Below are the code and all the weights of a small trained network. Each question names an input and a class and asks about switching units off, where a switched-off unit gives its printed mean instead of its output.

import numpy as np


def w(rows, s, z=0):
    codes = np.array(rows[::2]) - 128.0
    scale = np.full(codes.shape[1], s)
    scale[-1] = z or s
    return codes * scale


def norm(h):
    return h / np.sqrt((h * h).mean(-1, keepdims=True) + 1e-5)


def f(y):
    return np.maximum(y, 0)


def log_softmax(a):
    a = a - a.max(-1, keepdims=True)
    return a - np.log(np.exp(a).sum(-1, keepdims=True))


def net(x, mask):
    res = np.array(x, float).reshape(1, 2) / 4 @ E
    u = 0
    for l in range(4):
        y = f(norm(res) @ A[l][:, :-1].T + A[l][:, -1])
        res = res + np.where(mask[u : u + 8], y, B[l][:, -1]) @ B[l][:, :-1]
        u += 8
    return log_softmax(norm(res)[-1] @ U[:, :-1].T + U[:, -1])


A, B = {}, {}
E = w([
[192,254,110,39],'x0',
[141,17,142,3],'x1',
],0.0076)
A[0] = w([
[245,190,114,114,141],'0.n1',
[191,156,28,100,79],'0.n2',
[236,133,130,132,27],'0.n3',
[131,96,3,35,128],'0.n4',
[170,144,153,224,236],'0.n5',
[229,91,115,96,123],'0.n6',
[202,166,116,202,5],'0.n7',
[157,48,20,92,7],'0.n8',
],0.0073,0.0033)
B[0] = w([
[175,36,57,152,242],'0.n1',
[231,106,140,207,185],'0.n2',
[157,173,128,147,142],'0.n3',
[31,152,176,158,216],'0.n4',
[111,60,177,50,255],'0.n5',
[112,105,253,85,188],'0.n6',
[76,137,193,107,168],'0.n7',
[109,206,186,68,161],'0.n8',
],0.0063,0.0046)
A[1] = w([
[93,155,100,192,197],'1.n1',
[104,110,100,73,4],'1.n2',
[98,108,206,105,145],'1.n3',
[118,216,144,207,121],'1.n4',
[134,89,12,194,45],'1.n5',
[181,73,129,171,15],'1.n6',
[94,119,61,106,72],'1.n7',
[75,134,79,55,80],'1.n8',
],0.011,0.0039)
B[1] = w([
[90,91,137,54,193],'1.n1',
[127,110,140,91,138],'1.n2',
[107,179,124,156,254],'1.n3',
[132,38,212,7,205],'1.n4',
[112,144,158,169,145],'1.n5',
[89,144,128,198,153],'1.n6',
[155,127,131,121,128],'1.n7',
[136,80,151,129,147],'1.n8',
],0.011,0.0063)
A[2] = w([
[58,138,176,136,158],'2.n1',
[198,100,202,145,86],'2.n2',
[110,188,136,187,97],'2.n3',
[102,207,42,94,80],'2.n4',
[122,215,169,197,3],'2.n5',
[251,183,71,72,116],'2.n6',
[118,46,117,104,102],'2.n7',
[168,65,108,109,192],'2.n8',
],0.011,0.0035)
B[2] = w([
[187,174,92,124,254],'2.n1',
[93,165,141,124,173],'2.n2',
[173,232,180,152,155],'2.n3',
[169,162,254,174,133],'2.n4',
[108,131,178,210,154],'2.n5',
[224,103,2,181,205],'2.n6',
[126,184,104,107,199],'2.n7',
[193,225,181,207,181],'2.n8',
],0.008,0.007)
A[3] = w([
[159,154,151,145,201],'3.n1',
[131,96,113,133,1],'3.n2',
[103,111,97,155,28],'3.n3',
[154,96,103,135,82],'3.n4',
[138,115,2,143,154],'3.n5',
[71,98,106,158,121],'3.n6',
[118,119,148,69,21],'3.n7',
[119,137,150,131,79],'3.n8',
],0.024,0.0025)
B[3] = w([
[54,72,152,196,226],'3.n1',
[102,133,126,151,131],'3.n2',
[218,60,104,161,164],'3.n3',
[159,109,168,171,159],'3.n4',
[215,34,79,132,214],'3.n5',
[217,141,92,112,208],'3.n6',
[68,46,203,2,255],'3.n7',
[134,114,118,133,176],'3.n8',
],0.01,0.0074)
U = w([
[81,50,199,18,221],'0',
[254,50,70,155,200],'1',
[50,135,164,223,241],'2',
[123,183,84,97,15],'3',
[93,159,53,100,2],'4',
[109,144,76,121,10],'5',
[108,195,65,103,17],'6',
],0.018,0.0061)

Each question gives the input, the list of numbers given to net, and the class t.
The units are the neurons (one row each of A and B). Each row of codes is followed by its name. A weight is (code - 128) times the scale printed after its matrix; where a second scale follows, it is the last column's (A, B and U).
mask holds one flag per neuron, layer by layer. A switched-off neuron (its flag False) gives its mean, the last column of its row in B, instead of its output. The means were averaged over made-up inputs and are rounded, as every weight is.
A unit's drop is (log p(t) with every unit on - log p(t) with that unit switched off) / (log p(t) with every unit on - log p(t) with every unit switched off).
The circuit of an input: a set's keep is (log p(t) with only the set's units on - log p(t) with every unit switched off) / (log p(t) with every unit on - log p(t) with every unit switched off). Starting from the 12 units with the biggest drops (on a tie, the unit counted first), units are removed one at a time, each time the one whose removal leaves the highest keep (on an exact tie, the one counted first), for as long as the keep stays at least 0.8.
circuit, biggest first: the units of the circuit, biggest drop first
unit that matters most: the unit with the biggest drop
k most important neurons: the k neurons with the biggest drops, biggest first
top k neurons in layer l: the k neurons of layer l with the biggest drops, biggest first
drop when u is switched off: that unit's drop, to one decimal
input [5,-6], class 0: circuit, biggest first => (1.n4)
input [-2,3], class 2: top 2 neurons in layer 1 => (1.n4 1.n3)
input [3,1], class 2: 2 most important neurons => (0.n2 1.n6)
input [7,-7], class 0: 2 most important neurons => (1.n4 0.n7)
input [3,2], class 2: 2 most important neurons => (0.n4 1.n4)
input [-4,1], class 1: 4 most important neurons => (1.n4 2.n8 0.n6 0.n2)
input [4,-4], class 0: 3 most important neurons => (1.n4 0.n7 2.n1)
input [2,-3], class 2: 2 most important neurons => (0.n4 0.n1)
input [2,3], class 2: 2 most important neurons => (1.n4 1.n3)
input [-3,0], class 2: 2 most important neurons => (1.n1 2.n6)
input [2,0], class 2: drop when 1.n7 is switched off => 0.0
input [4,-7], class 0: drop when 1.n4 is switched off => 1.5
input [-8,-4], class 1: drop when 3.n6 is switched off => 0.2
input [-4,-5], class 0: unit that matters most => 0.n1
